(in the rows, 128 means zero)
Each row has a class, written after it.
[102 115 145 135 164  63  88 136 112 175 144  96 140 102 106  70 183 195
 143 107 122  79 106 135 120  85 172 133 139 148  79 122 157 116 104 126
 122  98 118 129 106 156 151 122  80 112] | j351
[133 150 169 145 177 102  93 136 190  84 105 149 122 103 114 133 154 118
 109 132 118 104 126 152 114 168 103  91  99 116 175 138 135 138 158 122
 164 144 123 117 169 107  90 125 127 142] | j391
[124 138 105 151 129  92 138 120 109  40 127 103 131 131 116 115 212 156
 135 116 146 151 202 169 119 119 116 133 151 141  97 218  98 180 147  99
 106 111  73 113 131 125 116 161 161 122] | j384
[137 118 126 123 121 181 164 146 122  62 108 149 124 117 169 139  99 141
  67 145 115 177 121 141 105 101  72  89 206 131 185  93 137 198 120 122
 140 108 118 187 195 137 131 183 124 150] | j351
[100 186 180 174 117  75 152 112 121 103 107 144 130 106 116 128 158 149
 129 163  79 118 190 141 134  87  72 108 138 103 126  86 122 159 121 147
 110  88 131 137 123 135 126 136 115  64] | j391
[130 136 125 144 130 112 119 100 139 109 149  96 141 144  85  75 113 152
 123 111 153 168 117  98  87 132 137  90 123 134 115 123 169 164  75 118
 175 107 107 142 109 162  77 124  95 109] | j384
[145 175 119 127 138 121 163 173 142 195 114 160 124 166 130 160 166  88
 158 106  92 162 182 183 123  35  67 121  68 121 180 192 189  60 165 161
  40  99 115 110 122 145 160 126 111 122] | j384
[ 91 195 148 108 183  75 132 155 164  91 113  72 122 155  76 110 172 102
 124 137 145 131  97 172 141 189 157 150 135 152 128 123 119 133 128  92
 129 155 108 120 164 173 160 162  98 157] | j391
[128 153 111 108 122  33 113 113 150  59 177 122 168 142 122  77 123 132
 120 104 111 135  78 157 149 152 104 106 113  99 131 163 132 188 113 100
 139  93  54 141 115 159  84  97 127 166] | j391
[153  72 120 119 185  52 118 113 126  87  89 165 143 148 140  63 157 164
 107  59  58 129  81 118 141  23  69 156 145  99 158 145  92 158 126 124
 161  80 101 114 170 174  55 127 103 143] | j878
[188  89 106 139 133  81  92  85 162 106 177 166 136 139  80 127 121 166
  81 155 127  65 134 123  91 155  80  70 128 141  38  90 135 142  98 112
 150 113 133 171 166 135 123 106 125  74] | j441
[108  68 114 108 126 122 100 154 172 116 165  91 129  96 112  81 137 170
 117 102 117 122  82 136 112 143 147 155 160 166 125 149  99 151 122 124
 177 174 157 137 176 106  71 102 114 122] | j733
[100 138 158  94 129 106 125 127 146 136 133 112 108  89 140 134  93  92
 127 161 126 116 137  96 123 133 183 122 154 142 137 103 169 114 137 102
 123 154 152 118 157 141 133 176 107 121] | j733
[146 118 117 109 111 119 129 135 152  91 150 119 136 135 106 132 137 118
 143 154 130 111 140 139 100 100  76 122  78 181  78 138 155 120 147 119
 127 138 111 125 136 159 144 104  73 121] | j934
[119 133 172 101 180 142 124 142 134 114 139  82 117 146 108 111 102 105
 112 108  92 129  57 148 155 126 167 141 141  94 141 121 121 218 108 175
 161 145 142 156 148 123 136 158 128 181] | j391
[146 135 153 178 190  31 121 104 113 117  60  83 123 142 116  65 181 141
 160 132 125 110 169 149 121  64 176 160 159 156  97 137 150 119 151 174
 115  58 139 150  74 161 141 156 130 106] | j391
[109 129  78 161  93 147 156 118  76 190 145 135 166 116 170 133 112  90
 167 149 160 165 152 148 130 151 156 127 136  89 146 155 172  92 103 112
  92 126 132 126  76 131 106 111 115 119] | j351
[117 148 136 141 148 140 135 129 159 104 100 134 134 108 111 141 121 133
 109 140 134 122 172 107 115 218 129 140 165 182 162  47  80 123 142  93
 129 134 198 133 160  97 122 133 145 114] | j391
[113 137 113 146 148 108 126 132 117 128 114 139 148 104 129 110 170 184
 106  93 133 123 179 142  98  50 105 115 115 156 159 223 125 113 151 115
 106 114  69  89 117 142  98 142 108 118] | j351
[118 191 174 143 153 154 134 146 143 110  85 144 142 136  83 158 135 105
 114 114 115 168 116 169 146 110 133 119 159 122 157 153 102 184 107 116
 134 133  93 151 165 132 136 156 113 142] | j934
[152 127 138 146 100  90 113 124 119 125 115 138 128 116 137 110 139 110
 130 108 123 164 112 105 149 144 129 137 134  90 119  86 115 111  91 146
 130 102 141 168 132 124  87 138 155  90] | j434
[142 149 127 108 143 110 123 107 136 106 108 124 131 156 107 101  92 131
 111 145 131 135 106 121 111 151 107 107 161 152 120  86 122 183 117 102
 156 155 108 131 142 130 113 144 113 136] | j878
[155 129  80 140 142  96 108 178  93 113 144 142 118 120 114 151 157  96
 143  75 164 149 119 154 136 131 163 140  84 131 126 193 122  79 150 120
 161 173  80 117 136 168 131 111 123 181] | j434
[151  76 112 102 134 172 117 153 144 193  98  74  85 176 104 126 146 110
 135 118 156 146  90 122 122 100 138 154 180 177  33 107 190 153 144 136
 131 133 144 133 109 162 137 113  78 154] | j434
[117 113 146 149 134 154 126 132 141 105 110  91 112 124 132 129 150 121
 128 148 115 178 133 195 126  80 115 120 189 116 157 153 190 165 161 131
 122 153 104 122 164 107  91 120 125 169] | j733
[ 79 127  99 116  84 102 104 106 173 150 129 102 152  79 138  99 135 106
 132 128 155 129 140 124 130 119 139 101 138 140 129 209 189 117 117  68
 129 118 103  81  98 141  50 109  72 132] | j351
[116 163 148 160 132 114 130 118 123 124 156 135 109 125 112 182 109 112
 126 178 145 110 179 109 140 152 131 103 100 139  78  98 134  71 117 115
 106 123 137 138 151 150 168 141 110  78] | j434
[ 85 145 152 136  98 141 168 127 208 130 102 118 107 110 134 134 165 142
 134 163 107 162 150 149 130 117  74 140 115 120 182  96 164 182 143 112
 155 104 142  97 207  89 110 104 128 115] | j934
[101 147 138 110 150  90 125 125 125  86 159 114 100 120  84 106 153 121
  87 127  87 103  93 132 148 106 105 136  93  87 120 167 103 185 121 128
  87 110  92 125 101 139 121  96 116 161] | j733
[100 145 176  78 150  84 108 124 135  95 104 136 100 115 154 125  86 144
  96 118 103  75 120 138 133  72 117 112 123  90 181 122 100  85 112 117
 140 109 119 130 200 162 146 203 132  53] | j733
[141 165 152 144 169 161 137 127 103 167 140 141 107 125 110 123 143  87
 124 113 106 121 185 138 163 113 147 167 134  81 160 140 106 110 137 193
  44 119 173 106 133  96 155 104 172 113] | j733
[ 79 169 119 151 153  66 141 119 156 100 112 125 138  95 100 116 169 125
 125 135 122 138 152 137 137 108 142 140 184 124 136 157 121 132 123 100
 132  97 118 123 155 138  75  99 133 115] | j934
[128  74 114 136 149 157 122 134 110 151 122 126 123  91 138 147 135 119
 131 107 116 131 166 103 132  51 157 148 144 133 134 187 138 116 151 144
 128 122 155 150 119 130 140 164 114 140] | j351
[149 199  93 100 130 122 129  83 117  57 204 131 139 180 104 167 107 100
 102 113 121 152 188 151 136 137 130  73 128 143 104 179  74 115  98 106
  71 112  91 159 202 137 153 147 188 111] | j384
[130 148 149 134 184 128 172 126 144 122 153 115 122 130  52 113 169 156
 110 139 106 159 199 159 101 124 133 165 147 159 159  59  86 153  91 125
 103 118 169 173 221 122 168 137 151  71] | j391
[158 107  61 113  80 150 119  71 202 143 170  98 158 145 108  99 146 164
 176 112 164 200 139 211  73 135 150 126 179 148  78 140 184 180 110  70
 156 147 140 128 123 106  91 103 169 139] | j441
[132 177 132 110 121 138 131 115 239  99 180 131 126 116  87  94 155 109
 103 141 139 194  94 133 109 156 107  81 111  90 109 132 202 195  78 106
 155 112 112 129 119 155  89 121  80 159] | j441
[155  95  97 121 106 113 109 113 110 121 131 100 137 148 122 124 157 167
  80 146 135 124  77 144 138 140 124 117 154 119 102  95 104 149 100 110
 119 126 129 148 105 107 129 121 135 155] | j934
[130 152  66  94 152 112 131 156 120 118 163 135 147 113 102 123 153 115
 123 106 118 132 163 123 121 108 119 149 145 174 119 138  90 108 138 121
 124 119 117 140 136 130 122  96 138 160] | j441
[148 149 165 118 112 126 128 124 180 115 188 133 148 117  55 146 157  97
 130 121  94 137 102 158 135 151 151 115 148 154  68 117 148 167  86 143
 119 128 164 162 142 125 152  88 119 132] | j391
[ 89 137 130 117 165  67 132 167 169  72 152 115 116 117 146 108 149 125
 130 108 101 111 115 133 159 165 135 140 111 153 117 130 140  95 134 133
 106 112 138 137 194 161 139 144  88 147] | j351
[130 104 147 105 141 104 130 122 172 151 101 149  99 121 121 129 105 155
 101 117 110 107  95 125 127 125  82 150 107 106 170 105 125 109 151 113
  99 138 154  91 112 114  79  68 108 125] | j434
[136 150 112  63 147  95 130 151 150  90 188 105 116 147 129 118 122 139
  81 112 130 156  99 151 195 148 156 150 155  91 150 225  60 137 128 147
 113 164  87 156 177 117 157 142 146 135] | j441
[152 147 101  84 117 112 130 161 174 168 154  90 134 158 153  89 166 106
 150 153 110 185  50 204 112 164  96 143 154 138 123 112 141 176 149 161
  98 190 154 167 153 100  95  91 130 167] | j434
[120 130 130 120 134  98 128 123 164 142 115 143 124 116 123 144 154 105
 101 134  78 104 115 173 162  72  86 133 145 115 167 185 123 106 149 129
  74 109 151 137 161 127 138  94 109 141] | j351
[150 132 175 145  82 132 140 173 135  87  84 152  91  90 160 142 171  95
 120 158 149 119 144 159 153 126 124 117 141 119 151 183 142 175 167 132
 123  89  66 102 117  95 156 135 149 147] | j391
[153 124 114  99 149 120 140 123  74 100 107 126 128 158 108 140 148  88
 125 130 111 145 130 162 129   7  79 143 122  91 130 170 132 121 133 125
  96 112  73 157 133 190 154 125 102 129] | j934
[ 69 129 147 172 114 164 141 180 117 151  83  65  96 106 105 100 140 122
 149 158 156 122 119 145  93  74  99 134 142 145  90 127 234 132 144 139
 100 110  98 123  52 145 141 131  75 129] | j351
[ 92 110  87 166 166 123 121 131 137 111 162  64 116 113 137  79 135 147
  87 164 110 161 104 167  96  76 139 105 164 145 154 139 180 168 149  98
  95 102 123 148 153 130  91  92 113 202] | j733
[157 124 124 117 115 145 140 156 182  76 167 144  88 133 184 123 138 102
 106 130  98 130 101 157 140 115  83 118 133  83 165 197 113 168 171 184
 111 120 151 130 200  90 129 133 193 149] | j384
[127 128 158  69 124 124 137 170 204 132 181  83 109 124  78  88 212 177
 177 111 164 152 112  70  60 144 161 135  87 218  36 141 203 176 123 157
 190 108 111 127  87 138 164 153 101 103] | j384
[158  96 103 140 153 174 119 138 155 136 149 102 153 156 127  92 136 115
 115 105 133 152 130 177 122  75 126 130 141 149 119 204 147 150 125 127
  79  83 120 129  96 139 105 124 110 162] | j391
[120 160 169 140 118 163 134 125 168 128  99 139 149 137  80 122 129 162
 102 110 142 152 139 128 109 138  66  96 118 142 144 117 148 142  78 136
 143 118  96 125 108 129  92 158  87  89] | j351
[139  81 142  86 136 161 138 187 133  82 152 130 120 127 126 145 134  88
 155  97 120 121  89 156 113  56 124 139  88 148 127 234 132 151 127 145
 172 110  63 123 140 141 129 155 119 170] | j384
[109  97 124 107 116 130 139 132 127 147  87 110 100 115 118 127  91 204
  69 138 145  92 147 117 104  87 110 143 148 184 175 157  76 109 155  97
 111 169 120 109 129 116 136 146 100  92] | j351
[127 122 165 106 165 123 130 174 179  98 141 104  68 108 150  81 148 140
 135 150 123 132  99 126 106  47 152 137 177 132 130 150 148 145 150 155
 139  91 135 152 141 156 160 169 116 140] | j384
[132 120 112  96 158 165 145 146 168 103 135 113 111 128  99 161 110 107
  95 164 164 134 162  97 153 165 125 173 158 166 167 139  92 107 175  95
 107 155 131 123 165  98 155 124 143 162] | j934
[124 114 135 161 101 179 128  85 158 145 124 132 136  88 126 143 152 108
 125 166 134 175 143 153 118 124 165  88 195 131 120 150 176 169  91  90
 118 101 157 155 127 108 104  97  96 135] | j351
[143 132 113  83 200  87 138 151 202  91 177 149 123 126 128  78 185 185
  85 105  59 134 132 169 121  49  38 149  93 114 203 138  91 146 148 152
 111  69 113 142 218 112 119 103 153 152] | j441
[112 150 150 111 154 129 136 174 161 115 124 123  97  99 139 152 141 109
 112 162 136  99 172 129 127 111 153 115 142 196 108 171 148  87 161 130
  84 132 128  91 147  93 173 184 123 122] | j878
[118 132 139  99 130 146 148 176 181 103 168  87  80 162 116 101 138 101
 132 117 171 144 100  70 141 230 174 153 144 148  71 126 137 126 108 162
 127 120 118 118 156 111 114 163 166 120] | j384
[126 149 175 157 174  98 139 136 154 104 163 124 115 110 123 139 128 117
 155 176  93 149 157 158 138  71  89 129 119 107 142 102 178 104 150 179
 129 126 142 163 176 146 143 114 100 122] | j434
[160 127 105 117 158 114 123 150 143 115 145 185 162 138 135 129 129 146
 111  51 126 122 140 121 141 101 120 126 105 120 133 160 116 138 118 111
 137  94 105 104 155 179 134 175 114 140] | j934
[158  97  76 155 160 161 147 100  91 133 136 166 123 146 172 159  63 164
  59 122 136 155 151 118 110 113 122  95 124 107 245 165 102 122 163 116
 124 145  88 129 189  91  93 132 188 169] | j351
[123 118  93 100 138 143 131 153 174 110 192  92 140 102 143 105 156 100
 130 159 157 147 145 126  75 148 141 104 145 180 107 198 183 179 157  99
 124 139 133 122 166 124 114 144 119 149] | j384
[130 102 141  86 121 124 114 145 149 147 131  98  90 101 157 110 138  81
 115 168 118 110 100 120 152 102 126 143 134 102 169 188 154 173 181 164
 135 137 110 118 139  83 117 111 146 166] | j733
[114 161 101 138  98 147 157 100 132 173  86 170 149 128 108 177 116 128
 121 163 112 192 211 158 121  49  32  97 131 114 201 178 137 150 147  61
 115 140  94 125 110 115 118 107  86  91] | j878
[116 143 122 146 169  71 131 161 115  65 106 107 126 102 127  93 124 182
  76 153 117  92 167 159 112  27  63 130 156 162 170 179 102 147 189 139
 143 135  78 119 158 150 134 158  99 141] | j441
[128 160 165  84 119 122 140 151 163 152 120 143 132 117 110 169  87  61
 132 163 120 133 110 144 121 138 138 112 150 162 171 127 160  85 122 142
 141 164 129 151 160 119 124 139 111 116] | j733
[137 138 137  95 145 135 103 105 174 116 166 184 174 126 109 185 119 127
 136 114 100  86 143 183 113  97  52  67  93 135 130 197 160 113 134 127
 138 142  84 110 128 120  94 105 105 146] | j351
[ 94 170 133 108 186  93 113 153 164 144 138 113 141 140 103 105 132 118
 124  95 139 102 110 138 148 128 138 131  85 138 139 208 138 113 126 126
 126 129  85 105 130 177 139 162  70 149] | j351
[ 74 106 140 140 123 109 136 164 138 105 148  70 140 115 117 111 196 130
 150 124  68 141 129 171 144  43  76 157 134 136 134 178 139 155 143 135
 119 105 111 122 197 111 101 118 120 138] | j384
[126 133 118  93 115  74 121  97 139 144 118  68 161 154 109  84 133 131
 137 150 115 135 151 165 108  90  86 110 143 161  98 140 188 202 146 103
 102 146  89 117  86 148  84 121  68 137] | j391
[148 144 130  89 106 129 136 134 140 100 106 116 132 132 101 108 154 109
 118 141 147 137 130 140 116  92 110 132 190 185  93 101 131  97  93 114
 141 144 137  99 137 165 148 166  86 109] | j878
[104 150 129  94 173 140 155 140 195 171 105  99 152 147  91 129 168  84
 167 158 131 134 160 141  91 129 134 164 170 225  98 107 159 112 142  97
 100 101 163 123 113 144 118 144 101 132] | j391
[121 115 130 110 184 108 135 151 168 127 155 117 113  87 103 145 219  93
 123 170 153 105 141 115 135 112 183 158 171 143  78 155 179  60 137 117
 111  85 145 108 128 143 168 138 119 149] | j441
[123  78  47 102 148  70  79 111 156 132 187  63 169 134 111 123 139  95
 174 149 154 117  97 161 125 135 129 149 130 184  99 161 157  75 153  91
 203 151 123 144 166 140  83  58 128 181] | j434
[ 99 157 134 124 126 140 131 135 141 107 141 107 123  90 116 123 134 126
  78 133 104 155 154 116 143  96 132 141 185 143 180 133  94 149 141 107
  95 129 144 134 180 110 132 155 152 144] | j733
[132 158 152 133 119  77 126 129 157 171 112 127 149 118  83 104 144 142
 151 118 115 103 163 154 105  85 131 133 108 184 125 102 146  98 111 128
 122  95 143 116  96 144 141 122 101  90] | j391
[139 116 125 102 115 215 154 138 101 160 132  70  82 175 104  99  75 112
  76  97 143 169  47 135 151  78 196 152 183 131 123 153 114 149  70 173
  96 144 130 141 114 153 155 126 101 169] | j351
[130 128 136 123 119  95 102 117 198 148 134 128 137 126  98 101 111 120
 143  91 140 134 139  85 130 142 138 132 123 123 118 173 159 129 137  87
 110 119 133 111  89 143  98 160 116 114] | j384
